Below is a small trained network, with its code and all its weights. Each question gives an input and a class and asks what happens when units are switched off, that is, made to give their printed mean instead of their output.

import numpy as np


def w(rows, s, z=0):
    codes = np.array(rows[::2]) - 128.0
    scale = np.full(codes.shape[1], s)
    scale[-1] = z or s
    return codes * scale


def f(y):
    return np.maximum(y, 0)


def log_softmax(a):
    a = a - a.max(-1, keepdims=True)
    return a - np.log(np.exp(a).sum(-1, keepdims=True))


def net(x, mask):
    res = np.array(x, float).reshape(1, 7) / 4 @ E
    y = f(res @ A[0][:, :-1].T + A[0][:, -1])
    res = res + np.where(mask, y, B[0][:, -1]) @ B[0][:, :-1]
    return log_softmax(res[-1] @ U[:, :-1].T + U[:, -1])


A, B = {}, {}
E = w([
[95,29,109,56,99],'x0',
[175,164,200,2,205],'x1',
[127,128,128,129,127],'x2',
[101,50,233,199,198],'x3',
[46,168,202,119,26],'x4',
[130,129,129,127,128],'x5',
[252,95,172,141,53],'x6',
],0.0061)
A[0] = w([
[114,34,138,88,114,130],'n0',
[112,97,129,100,114,186],'n1',
[203,110,159,119,81,72],'n2',
[71,159,118,115,179,90],'n3',
[140,233,124,165,137,142],'n4',
[95,105,203,155,133,95],'n5',
[81,129,67,179,137,121],'n6',
[90,133,209,135,105,115],'n7',
[89,105,187,166,180,70],'n8',
[91,176,116,144,173,121],'n9',
[149,126,139,87,171,125],'n10',
[147,188,197,214,171,130],'n11',
[109,119,91,246,100,75],'n12',
[196,124,112,138,89,123],'n13',
[176,108,57,147,223,101],'n14',
[124,170,196,84,175,103],'n15',
[149,163,89,61,101,98],'n16',
[106,79,142,100,113,106],'n17',
[127,179,33,114,100,102],'n18',
[92,74,101,166,98,105],'n19',
[125,147,139,116,136,254],'n20',
[186,83,191,160,88,88],'n21',
[158,124,107,143,176,89],'n22',
[122,164,147,81,155,109],'n23',
[54,122,126,100,171,114],'n24',
[112,120,165,139,127,116],'n25',
[159,194,121,173,121,102],'n26',
[136,135,171,80,172,65],'n27',
[150,176,88,103,119,88],'n28',
[107,74,95,92,126,118],'n29',
[68,177,175,86,81,91],'n30',
[141,62,151,166,201,139],'n31',
[50,135,82,141,160,83],'n32',
[135,181,93,96,74,72],'n33',
[89,182,162,148,73,124],'n34',
],0.013,0.009)
B[0] = w([
[123,145,71,75,79,198],'n0',
[89,138,103,165,64,198],'n1',
[157,206,139,124,192,175],'n2',
[137,203,140,143,167,174],'n3',
[100,136,76,91,70,197],'n4',
[94,86,150,96,172,187],'n5',
[148,120,170,154,98,207],'n6',
[146,102,82,182,158,195],'n7',
[116,95,161,60,199,187],'n8',
[112,183,139,138,130,179],'n9',
[167,114,143,131,96,174],'n10',
[93,137,72,66,64,225],'n11',
[204,103,177,94,110,222],'n12',
[114,178,147,177,144,183],'n13',
[171,108,55,194,177,214],'n14',
[190,107,171,103,100,190],'n15',
[98,90,157,104,152,177],'n16',
[114,131,101,86,103,161],'n17',
[87,73,170,88,161,199],'n18',
[165,104,164,112,104,197],'n19',
[44,107,165,251,39,254],'n20',
[119,210,148,149,176,200],'n21',
[149,115,91,138,144,159],'n22',
[171,110,153,123,105,165],'n23',
[115,207,134,149,136,188],'n24',
[107,106,138,129,142,157],'n25',
[114,136,114,78,108,165],'n26',
[194,117,161,88,125,163],'n27',
[96,96,150,103,148,158],'n28',
[136,146,86,82,101,171],'n29',
[183,105,68,157,174,191],'n30',
[60,72,158,129,141,227],'n31',
[144,211,126,117,166,189],'n32',
[129,92,163,78,190,168],'n33',
[161,106,87,184,167,197],'n34',
],0.027,0.0086)
U = w([
[69,65,210,102,214,78],'0',
[251,103,244,140,77,78],'1',
[182,78,68,196,191,94],'2',
[120,254,208,145,178,88],'3',
[97,143,93,67,72,98],'4',
[101,110,189,186,102,252],'5',
[101,109,188,184,98,254],'6',
[154,133,137,104,150,79],'7',
],0.0074,0.0097)

Each question gives the input, the list of numbers given to net, and the class t.
The units are the neurons (one row each of A and B). Each row of codes is followed by its name. A weight is (code - 128) times the scale printed after its matrix; where a second scale follows, it is the last column's (A, B and U).
mask holds one flag per neuron, in row order. A switched-off neuron (its flag False) gives its mean, the last column of its row in B, instead of its output. The means were averaged over made-up inputs and are rounded, as every weight is.
A unit's drop is (log p(t) with every unit on - log p(t) with that unit switched off) / (log p(t) with every unit on - log p(t) with every unit switched off).
The circuit of an input: a set's keep is (log p(t) with only the set's units on - log p(t) with every unit switched off) / (log p(t) with every unit on - log p(t) with every unit switched off). Starting from the 12 units with the biggest drops (on a tie, the unit counted first), units are removed one at a time, each time the one whose removal leaves the highest keep (on an exact tie, the one counted first), for as long as the keep stays at least 0.8.
circuit, biggest first: the units of the circuit, biggest drop first
k most important neurons: the k neurons with the biggest drops, biggest first
drop of u: that unit's drop, to one decimal
input [-3,-6,-3,4,0,1,-2], class 1: circuit, biggest first : n12
input [-6,8,0,-7,2,-3,-3], class 1: 2 most important neurons : n15, n23
input [6,-6,1,7,3,5,6], class 0: circuit, biggest first : n5, n20
input [-4,3,1,0,7,3,5], class 2: circuit, biggest first : n30, n34
input [-8,2,7,-2,5,2,8], class 3: 2 most important neurons : n2, n21
input [6,5,3,1,6,-5,4], class 2: circuit, biggest first : n30, n7
input [-8,-3,2,-6,-5,1,0], class 4: 2 most important neurons : n4, n26
input [3,3,-5,-3,2,2,5], class 3: 2 most important neurons : n2, n31
input [-5,-6,1,8,7,4,-2], class 0: 2 most important neurons : n8, n5
input [-3,8,6,-8,-7,4,5], class 0: 4 most important neurons : n16, n28, n18, n12
input [-5,1,0,-3,-3,-3,6], class 3: 3 most important neurons : n2, n13, n31
input [-1,-6,3,-4,-4,3,7], class 3: circuit, biggest first : n13, n2
input [-8,3,5,-7,2,-3,6], class 4: 4 most important neurons : n4, n26, n31, n8
input [-8,2,6,-5,6,0,7], class 4: circuit, biggest first : n4
input [7,6,6,-6,-1,-5,7], class 3: 3 most important neurons : n2, n13, n11
input [-8,2,-1,1,8,-5,7], class 2: 2 most important neurons : n34, n7
input [8,-7,1,1,-5,3,8], class 3: circuit, biggest first : n21, n2
input [-8,2,8,4,0,5,2], class 4: drop of n11 : 0.6
input [-2,7,5,-4,-2,-2,-7], class 1: drop of n31 : 0.1
input [4,2,4,-5,-7,-1,-1], class 2: circuit, biggest first : n14
